Each row has a name. Each question is about the rows just above it.

Columns, left to right: L P B V
k570: [139  90  86  92]
k832: [123 149 148 144]
k51: [127 112 149 190]
k674: [141  99  93  77]
k91: [127 112 117 136]
k158: [127  98 108 144]
k668: [139  86  86  92]
k63: [128  67  85 149]
k906: [125 125 126  69]
k341: [121 121 108 129]
Times [121] occurs in k341: => 2
Times [125] occurs in k906: => 2
Which column holds this, read top down? [ 86 148 149  93 117 108  86] => B
Count of [129] in k341: => 1
Which column holds [ 86 148 149] top down? => B

Columns, left to right: K Y D E T R W M
k512: [159  63 184 150  86 139 139 191]
k995: [ 71 136 130 134 175  86 115 122]
k10: [125 206 146 147 135 141 173 155]
k381: [103 128  97 154 115  60 104  65]
k318: [103 128  97 154 115 101  63  57]
k155: [103 128  97 154 115  60  83  65]
[ 60 101] is in which column, read top down? => R
[206 128] is in which column, read top down? => Y
[ 71 125 103 103 103] is in which column, read top down? => K

Columns, left to right: Z U Q C
k136: [115 154 154 154]
k115: [125 125 111 131]
k48: [118 183 109 116]
k185: [171 171 171 136]
k137: [125 124 113 125]
k418: [135  98 157 133]
How many times does k115 hold [125]? => 2
[113 157] is in which column, read top down? => Q
Count of [154] in k136: => 3
Which column holds [125 118 171] top down? => Z
Which column holds this, read top down? [125 118 171 125] => Z
How many times does k185 hold [172]? => 0

Columns, left to right: J S X A G
k133: [ 99 146  53 150 114]
k563: [116  65 110 116  72]
k580: [113 140 113 140  78]
k959: [103 140  76 143 124]
k162: [ 99 146 115 106 124]
k280: [167  60 116 111  77]
k49: [ 57 112 111 111  59]
k521: [109 139  75 141 126]
Times [110] occurs in k49: => 0
Which column holds this, read top down? [111 141] => A
Count of [113] in k580: => 2
Times [117] occurs in k563: => 0
Count of [114] in k580: => 0

Columns, left to right: Rif sodi tufu gopoz
k294: [117 180 117 116]
k401: [64 64 64 98]
k600: [117  75 110 153]
k947: [133 204 127 154]
k742: [ 63 163 162 162]
Which column holds this, read top down? [116  98] => gopoz
How many times does k294 hold [117]? => 2
Times [65] occurs in k401: => 0
Count of [161] in k742: => 0
[153 154 162] is in which column, read top down? => gopoz

Columns, left to right: Gov Vut Lukid kazes
k208: [206 206  60 206]
k506: [104 146 149 191]
k653: [205  72  80 204]
k192: [ 78  74 178 123]
k40: [123 167 171  81]
k627: [118 108 135 107]
Which column holds this, read top down? [191 204 123  81] => kazes
How many times does k653 hold [204]? => 1
[206 146  72  74 167] is in which column, read top down? => Vut
Count of [206] in k208: => 3

Columns, left to right: det Zup vita piful Tatol varis velav Rom misut baga
k220: [104 153  75 132 104 100  71 104 150  79]
k984: [129 111  81 153 142 122 105 149 115  74]
k706: [147 155 165 135 107  77 188  68  84 190]
k396: [126 175  86 144 129 104  71 119 103 138]
k171: [ 88  88 167  69 131 190 180 170 109 158]
[ 79  74 190] is in which column, read top down? => baga
Which column holds this, read top down? [111 155 175  88] => Zup

Columns, left to right: Sur kol kini Tal
k717: [130 172 138 102]
k614: [129 143 179 155]
k806: [174 129 174 104]
k366: [106 148 112 109]
k429: [122 109 180 121]
k314: [189 117  80  92]
k273: [131 175 142 130]
k703: [135 111 132 115]
k496: [169  91 119 174]
k375: [120 113 124  94]
k708: [140 156 139 137]
k479: [122 112  89 117]
How many times does k314 hold [189]? => 1
Which column holds this, read top down? [172 143] => kol
How many times does k708 hold [156]? => 1
Which column holds [172 143 129 148 109 117 175] top down? => kol
Which column holds [156 112] top down? => kol
Times [129] occurs in k806: => 1

Columns, left to right: zazit kefam mep Nez muven Nid Mut
k517: [130  56 126  94 126  56 142]
k261: [141 170  81  82 142  89 114]
k90: [156  78 153 121  89 138 110]
k278: [120 140 145  97  99  65  55]
k385: [105 203  98 120 162  81 150]
k887: [116 110 134 204  99 152 113]
k555: [138 112 150 203 111 139  79]
k981: [137 113 142 106 106 104 120]
Which column holds [ 56 170  78 140] top down? => kefam
Which column holds this, read top down? [ 56 170  78 140 203] => kefam
Count of [56] in k517: => 2

Columns, left to right: belol Ris riz Veta ret rarum Bef Zoke Bap keku
k625: [ 93 177 158 122  98  67  64 168  56  94]
k190: [117 129 131  85 150 150 117 119 117 112]
k236: [108 110 126 130  96 129 118 156  97 118]
k855: [140  66  66 116 168 190 145 167 112 166]
[158 131 126] is in which column, read top down? => riz
[ 85 130 116] is in which column, read top down? => Veta
Which column holds this, read top down? [117 108] => belol
[117 118 145] is in which column, read top down? => Bef
[ 67 150] is in which column, read top down? => rarum
Times [117] occurs in k190: => 3

Columns, left to right: Fov famu rogib zofar teze goge foge timu
k858: [177  66  66  66  66  66  66  60]
k705: [177 161 108 161  74 149 191  60]
k88: [190 183 111  66 173 137  67  91]
k927: [127 149 108 191  74 149 191 191]
k249: [162 144 162 161  74 162 168 161]
k495: [176 124 141 106  74 182 105  60]
Count of [162] in k249: => 3
[161 183 149] is in which column, read top down? => famu
How many times does k249 hold [161]? => 2
Which row holds [176 124 141 106  74 182 105  60]? => k495
How many times does k858 hold [66]? => 6
How many times does k495 hold [106]? => 1
Count of [191] in k927: => 3

Columns, left to right: Nafe vur lete Delun temo zimob
k922: [136 199  97  81  95 134]
k802: [ 92  92 197 197  92  83]
k448: [140  61 108 162  93 145]
Which column holds this, read top down? [ 97 197] => lete
[ 92 140] is in which column, read top down? => Nafe
How many times does k802 hold [92]? => 3
Which column holds [197 162] top down? => Delun
[92 61] is in which column, read top down? => vur
Which column holds this, read top down? [ 83 145] => zimob

Columns, left to right: tuv Vozad Fen zem Pap lufi
k395: [136 139 136 136 136  90]
k912: [69 69 63 69 63 69]
k715: [171  70 136 109 104 149]
Where do [136 139 136 136 136  90] appear? => k395
Count of [136] in k395: => 4
Times [70] occurs in k912: => 0

Columns, left to right: Bag lapun zuk segi komo folok tok
k404: [125 146 169 143 128 147 133]
k223: [133 156 133 127 116 120 139]
k540: [159 138 180 133 143 144 140]
k379: [170 139 121 141 119 157 123]
k74: [127 150 104 117 145 191 138]
k147: [123 121  93 124 120  99 129]
k204: [115 120 149 119 122 168 130]
k32: [162 140 122 162 136 151 143]
k184: [115 121 135 115 111 115 111]
k132: [133 160 132 132 152 160 160]
k293: [137 145 157 126 116 148 118]
Times [129] occurs in k147: => 1
Times [115] occurs in k184: => 3
[169 133 180] is in which column, read top down? => zuk
Times [160] occurs in k132: => 3
Count of [152] in k32: => 0

Columns, left to right: riso lil mer Batuk dof Luz gake zulep
k462: [ 50 122 152 178 113 181  90 194]
k298: [ 83  45 164 140 101 185 103 204]
k411: [ 99 100 190  99  75 211 117 169]
k976: [ 83 168 159  72 146  90 198  93]
Count of [99] in k411: => 2
Which column holds [99 83] top down? => riso
Which column holds [ 90 103 117] top down? => gake

Columns, left to right: sebi Fet mafek tole Ludu moboz nesa
k985: [ 83 125 139 131 156 131 149]
k306: [161  81 161 131 161  87 161]
k557: [127 123 180 153 107 120 125]
k511: [148 116  83 132  58 120 123]
k217: [103 103 142 136 147 103 103]
k656: [119 128 173 118 151 134 145]
k890: [134  94 132 116  70 104 172]
k776: [161 124 180 204  45 121 154]
k991: [ 94 128 134 147 185 147 159]
k117: [159 193  94  62  60 194 182]
k874: [153 128  92  88 157 122 104]
[131  87 120 120 103 134 104] is in which column, read top down? => moboz
Count of [161] in k306: => 4
Times [104] occurs in k217: => 0

